In the rows, zero is written as 128.
Each row of numbers stands for one element and depends on some of the facts below. Use the named rows to name the rest.

How the elements are related:
besu (θ skitan) (ξ a)
brabis (θ sugrum) (ξ d)
brasiflan (θ nubrek) (ξ b)
bregi (θ muton) (ξ d)
brobek (θ sugrum) (ξ a)
bruflistak (θ faklem) (ξ d)
brugon (θ mufiklel) (ξ c)
bruklepak (θ lipos) (ξ b)
bubru (θ konul) (ξ a)
diga (θ feplam) (ξ d)
ditrol (ξ b)
dritro (θ grigom) (ξ a)
droples (θ guni) (ξ d)
faklem (θ lipos) (ξ d)
fefe (θ skitan) (ξ d)
fefur (θ vivim) (ξ d)
feplam (ξ c)
flodegek (θ pugrem) (ξ a)
flubrek (θ sadral) (ξ c)
fuplon (θ grigom) (ξ b)
gaklar (θ tugrel) (ξ a)
geden (θ mufiklel) (ξ b)
giva (θ gredul) (ξ c)
goplis (θ sadral) (ξ d)
gramil (θ viredrek) (ξ b)
gredul (θ lastur) (ξ c)
gribe (θ nubrek) (ξ a)
grigam (θ guni) (ξ a)
grigom (ξ b)
groske (ξ b)
guni (θ feplam) (ξ d)
guvil (θ gredul) (ξ a)
kadrek (θ nubrek) (ξ c)
kagru (θ motir) (ξ d)
kibrer (θ dritro) (ξ a)
klivu (θ dritro) (ξ c)
klobi (θ skitan) (ξ b)
klupe (θ ditrol) (ξ c)
konul (θ lipos) (ξ b)
koskitril (θ skaskim) (ξ b)
labram (θ skitan) (ξ b)
lastur (ξ b)
lipos (ξ a)
lusipu (θ faklem) (ξ a)
malur (θ stemor) (ξ d)
mebram (θ tugrel) (ξ c)
memim (θ feplam) (ξ b)
mibrives (θ pugrem) (ξ d)
motir (θ grigom) (ξ c)
mufiklel (θ nubrek) (ξ a)
muton (θ skivofam) (ξ d)
namoguk (θ fefe) (ξ c)
navun (θ groske) (ξ c)
nomim (θ grigom) (ξ d)
noskin (θ klobi) (ξ c)
nubrek (ξ c)
pagul (θ viredrek) (ξ a)
pigriskor (θ vivim) (ξ a)
planik (θ navun) (ξ b)
pliklinar (θ grigom) (ξ a)
pugrem (θ skivofam) (ξ d)
puvu (θ besu) (ξ d)
regre (θ navun) (ξ d)
sadral (θ skivofam) (ξ a)
sesko (θ muton) (ξ a)
skaskim (θ ditrol) (ξ d)
skitan (ξ b)
skivem (θ groske) (ξ a)
skivofam (ξ a)
skobros (θ konul) (ξ b)
sofek (θ skivofam) (ξ a)
soti (θ stemor) (ξ a)
stemor (θ lastur) (ξ a)
sugrum (θ groske) (ξ c)
tavan (θ faklem) (ξ c)
trake (θ brasiflan) (ξ a)
tugrel (θ lastur) (ξ a)
vapler (θ lastur) (ξ c)
viredrek (θ groske) (ξ d)
vivim (θ skivofam) (ξ b)
vuklanon (θ groske) (ξ c)
zumos (θ fefe) (ξ a)
zusek (θ viredrek) (ξ c)
zustubo (θ skivofam) (ξ c)

Known rows:
[124 117 143 155 111 118 159 126 143  94 142 141 148 105 125 151 127  94
 134  82 158 111 147 143 117 127 146 100 121 149 105 120 140 118 143  98
 105 138 127 149 129 117  95 129 142 118  65 149 142 102 171 120 138] : lipos
[165 145 161 166 130 109 171 139 144  82 122 178 121 119 132 142 132  94
  92 180 156 124 139 113 130 136 151 103 123 169  91 105 169 180 118 142
 121 166 150 135 104 194 122 162 124 116 116 156 122 103 141  97 113] : brobek
[137 129  60 120  96 100 161 146 115 112 122 112 124 129 145 143 118  98
 158 136  83 154  97 147 162 115 128 177 140 123 159 138  80 105 142 125
 141 122 106  99 125 125  92 154 123 158 153 132 134 121 151 150 152] : feplam
[119 153  68  92 102 132 114 143  71 133  96 128  99 137 108 148 118 121
 152  94  87 102 135 168 164 134 112 160 114  59 192 119 140 125 211 134
 124  62 131 131 118 159  94  74 105 130 126 131 116  79 129 176 118] : guni
[128 130  75 129 109 112 146 171  73  58 104 179 115 150  80 160  85  86
 129  49  85 131 130 141 146 116 117 160 117  73 128  74 157 169 171 105
  91  93 108 132  93 151  71 150 102 109 108 154 183  88 188 128 170] : grigam
[112 154  98 100 105 136 119 145  79 139  95 134  97 153 100 135 122 133
 140 103 104 106 140 161 146 132 102 148 122  78 177 117 149 140 189 140
 127  64 129 141 110 148 111  75 103 118 142 126 118 102 111 167 127] : diga
[143 126 132 129 181 120  91 105 162 181 159  89 136 120 152 149 136 107
 128 159 112 140  94 100 147 132 158 120 134 119 129 110 146 141 109 146
 131 133 154 124 120 148 147 123 140 138 155 134 107 105 138  93  94] : groske
[159 131 161 161 124 111 161 144 139  75 119 180 129 119 124 144 131 101
 102 150 156 118 148 120 123 130 149 107 124 161  88 109 162 160 122 131
 108 153 147 133 109 180 119 163 125 117 108 148 139 116 148 112 118] : skivem
[ 96 141 153 126 156 146 113 106 174 181 195  66 158 143 121 118 133  88
 159  93 153 160  95 150 140 140 148  98 152 127 138 109 149 128  97 125
 131  92 129 153 154  50 124  74 144 117 169 127 131 117 139  87 160] : skobros
[133 109 135 139 111 140 152 132 137 120 124 171 158 117 135 181  83 167
 113 110 129 130 127 112 113 136 134 111 145 154 145 103 114  93 114  85
  55 165 142 168 109 135  99 161 142 104  47 156 191 129 156 120  97] : mufiklel
[107 114 188 166 145 107 123 121 101  94 123 156 145  93  88 148 122  93
 114 128 133  94 163 107  82 100  92 134 140 137  62 106 119 163 119 100
  56 142  78 161 166 145 150 142 140 111  60  99 132 131 134 123 136] : guvil
[138 122 148 144 109 148 148 144 134 106 117 189 155 136 122 166  64 178
 104 117 128 157 126 102 108 136 120 107 156 152 150  95 119 112  97  98
  48 162 132 178 101 126 105 165 138 100  65 147 210 143 140 109 100] : trake
[156 149 146 147 186 119 100 112 162 163 150 105 123 127 149 128 134 100
 101 202 123 152  95 107 150 135 167 112 140 139 125  98 165 169  94 163
 140 134 161 121 110 167 157 135 131 131 193 139  95 115 121  70  90] : planik
[137  85 125 147 125 137 142 135 134  76 100 151 131 121 130 123 115 126
 112  81 150  92 153 110 122 126 133 102  87 135  99 116 131 120 149 110
 111 169 133 116 119 136 123 149 128  98  69 147 143 127 160 120 135] : skivofam
[111 121 187 161 129 109 125 123 106  89 122 163 146  94  85 151 117 101
 119 126 127  93 169 105  79 100  91 136 144 136  60 102 126 165 126 103
  55 152  75 164 167 155 149 144 143 103  67  99 139 131 133 126 141] : gaklar
[129  72  87 111 108 143 155 153 144  86  77 122  98 159 146  54 119 155
 102 123 125 155 106 113 133 135  99 139  93 136 121 137  56 101 127 144
 173 156  96  81 128 109 149 170 116 111 186 129 120 183 119 127 179] : flubrek
[136 151 125  95 130 133 146 138 118 112 120 157 163  93 115 157 160 119
 123  96 131 103 182 106  83 106 154 128 141 134 106 151 168 139 139 104
 133 138 162 135  99 139 136 174 157 147  66 132 153  88 172 127 151] : dritro
[157 161 121 134 113  94 186 151 151 108 123 145 112 128 161 118 143 100
 109 249 131 167  93 137 159 136 135 153 157 181 125 144 103 148 102 158
 168 150 134  99 112 179 121 172 122 166 208 146  95 141 118 124 125] : zusek
[ 95 153 129 122  81 114 203 142 174 131 170  97 150 145 141 103 139  85
 161 125 159 177  99 182 153 134 116 132 169 173 149 151  82  97 101 121
 153  92 102 140 161  55  92 108 129 142 169 135 135 140 138 138 198] : tavan

Name these rows:
No name comes twice in this set of rows, the named rows included.
[138 151  76  77 111 125 158 153 140 142 134 110 148 102 152 134 165 115
 143 153 103 150 137 132 112 118 139 172 170 148 157 181  90 100 127 125
 178 134 137 107 111 116 134 183 156 189 149 117 128 121 155 166 166]	motir
[ 78 164 161 118  94 146 157 125 140 156 151 100 124 142 109 111 143 115
 155  99 181 117 149 194 130 152 109  95 145 132 166 142 149 115 166 126
 145  56 132 168 161  85 106  31 122 115 135 126 101 109 100 149 155]	bruflistak
[105 131 135 132 162 137 104  91 169 185 185  56 153 121 142 136 139  89
 163  88 139 146  98 132 145 136 157 110 151 121 145 114 144 105 113 120
 126  98 140 145 149  76 124  78 150 129 142 133 119 107 149  92 136]	konul
[139 179  79  57 107 138 157 157 127 143 129 125 152 114 138 118 177 128
 141 164 101 164 141 125  93 104 134 178 185 143 141 184 111 135 107 137
 196 110 147 106 102 114 158 188 154 190 176 114 149 116 143 151 193]	klivu
[120 127 132 127 113  95 146 130 112 120 130 121 138 112 124 121 134 102
 138 174 105 156 112 127 117 106  92 175 161 148 111 141  64 130 103 122
 116 138  70 124 163 122 144 159 139 154 155 101 122 160 116 149 151]	vapler
[118 114 134 137 187 119  64  93 134 183 157  69 148 103 125 147 134 105
 145 134 102 119 108  96 123 114 137 139 147 104 120 107 128 134 111 124
 100 131 111 134 149 122 158 115 147 135 132 109 109 119 132 108 108]	lastur
[ 94 138 177 129 132 123  95 110  84 157 101 121 115 105  80 127 143 126
 123 163 126  75 164 139  91 117  71 142 137 114 132 128 119 141 162 134
 101 101  90 160 175 153 173  72 132 122 107  87  77 130  73 162 114]	malur
[129  94  88 117 108 131 162 149 142  96  97 121 107 150 150  64 119 140
 111 129 115 152 108 116 134 133 103 145 107 148 132 139  65  98 115 145
 167 150  94  88 130 106 141 166 118 125 180 127 119 170 125 136 175]	zustubo
[137 174 127  85 132 149 147 148 116 107 120 173 163 111 100 143 157 133
 118 100 137 120 193 110  68 101 151 134 151 139  99 158 188 169 118 112
 148 123 166 141  86 134 149 174 150 146  93 123 173  90 166 133 174]	kibrer
[114 164  64  88 102 136 118 151  58 125  94 145  81 155  84 143 101 121
 149  85  74 118 132 171 161 129 101 162 119  45 196  97 152 149 208 143
 124  45 117 137 104 151  88  79  92 117 148 129 129  85 130 166 146]	droples
[128 109 116 126 167 150  83  97 152 192 158  97 158 126 150 163  90 160
 128 129  90 162  79 100 135 141 142 124 167 110 178  96 120  95  95 112
  82 139 148 152 113 109 137 128 148 125 130 132 167 130 134  92  73]	brasiflan
[127  72 100 119 189 152  77 109 157 161 127  79 125 140 144  93 123 142
 118  99 108 126 102  85 141 136 138 107  90  97 133 103 128 111 127 143
 145 145 135 108 126 108 166 124 136 103 155 125 107 138 130  95 122]	vivim
[132 160 118  91 185 154  78 120 137 186 157 101 157 121 112 135 144 132
 132 116 101 142 123  99 111 110 160 137 160 100 139 128 171 154 100 133
 155 102 163 127 114 106 167 134 149 153 164 110 144 110 139 102 142]	fuplon
[145 156 141 125 123 120 131 119 122 149 106 128  93 114 146 142 157 126
 114 201 149  99 144 152 142 144 132 119 120 142 163 133 147 130 180 154
 151 121 171 126 121 194 137  94 121 137 135 129  71  97  96 151  74]	viredrek

Now the same elements, written a new way:
Some rows with their names:
[170 143 119  71 130  66 135 132  63 107 168 158 162] : skivem
[145 154 162 153 130  85 150 120  53  80 139 158 104] : sesko
[152 142 150 127 131  87 151 117  94  99 112 139 102] : skivofam
[122 169 152  88 126  59 140 136 116 113 175 131 125] : gribe
[145 159 138 132 111 153 136 134 129 147 170 130 112] : bruklepak
[136 117 143 144 122 126 137 104 181 140 112 122 136] : lastur
[122 123 153 133 130 117 131 103 213 128 129 120 129] : skitan
[127 111 144 128 132 118 134 106 170 142 169 135 144] : memim
[ 76 165 149 154 104 111 141 128 127 135 133 112 135] : mebram
[ 51 198 170  86  82 176 157 101 210 106 142 145  90] : klivu
[ 83 150 148 108 103 130 140 124 172 118 128 121 104] : feplam
[115 148 120  88 103 113 129 140 139 110 131 140 141] : navun
[ 56 182 163 124 116 101 157 116 208  95 162 119 121] : noskin
[ 79 166 154 152 102 110 142 131 127 136 134 118 139] : giva
[116 150 106  76 107 102 116 152 105 102 171 154 171] : zusek
[134 174 149 109 102 158 169 101 195 125 130 134 109] : nomim
[162 121 136 118 127 134 161 104 182 137 119 118 112] : guni
[145 142 138 119 124 126 163 109 161 132 148 126 127] : diga
[146 152 149 181 117 137 162 113 115  96 115 144 100] : bregi

Rows to name:
No name comes twice in this set of rows, the named rows included.
[104 157 125  90 105 110 133 143 123 104 165 144 147]	vuklanon
[139 152 156 103 138  69 156 110 153 100 135 122 122]	besu
[134 167 162  84 113 128 155  96 156 106 114 141  94]	dritro
[126 164 153 132 130 111 168 103 214 112 143 112 131]	puvu
[128 184 155  99  97 179 176  94 214 121 122 140  97]	kagru
[ 88 175 162 105  95 103 174 135 170 116 146 117 117]	klupe
[ 86 144 145 107 125  84 113 140 196 135 192 126 143]	geden
[117 173 160 110 147  55 156 108 153  95 170 128 136]	zumos
[167 166 142 102 118 114 150 135  83 127 126 127  99]	lipos
[149 110 128 109 124 117 120 121 170 131 127 139 152]	groske
[149 126 143  92 143  71 148 111  91 126 181 141 130]	grigam
[131 176 160  88 120 111 154 103 128 107 152 146 111]	pliklinar
[ 71 173 161  94  87 169 151 107 208 110 111 132  88]	motir
[112 136 151 135 138 104 141 108 210 123 164 126 144]	labram

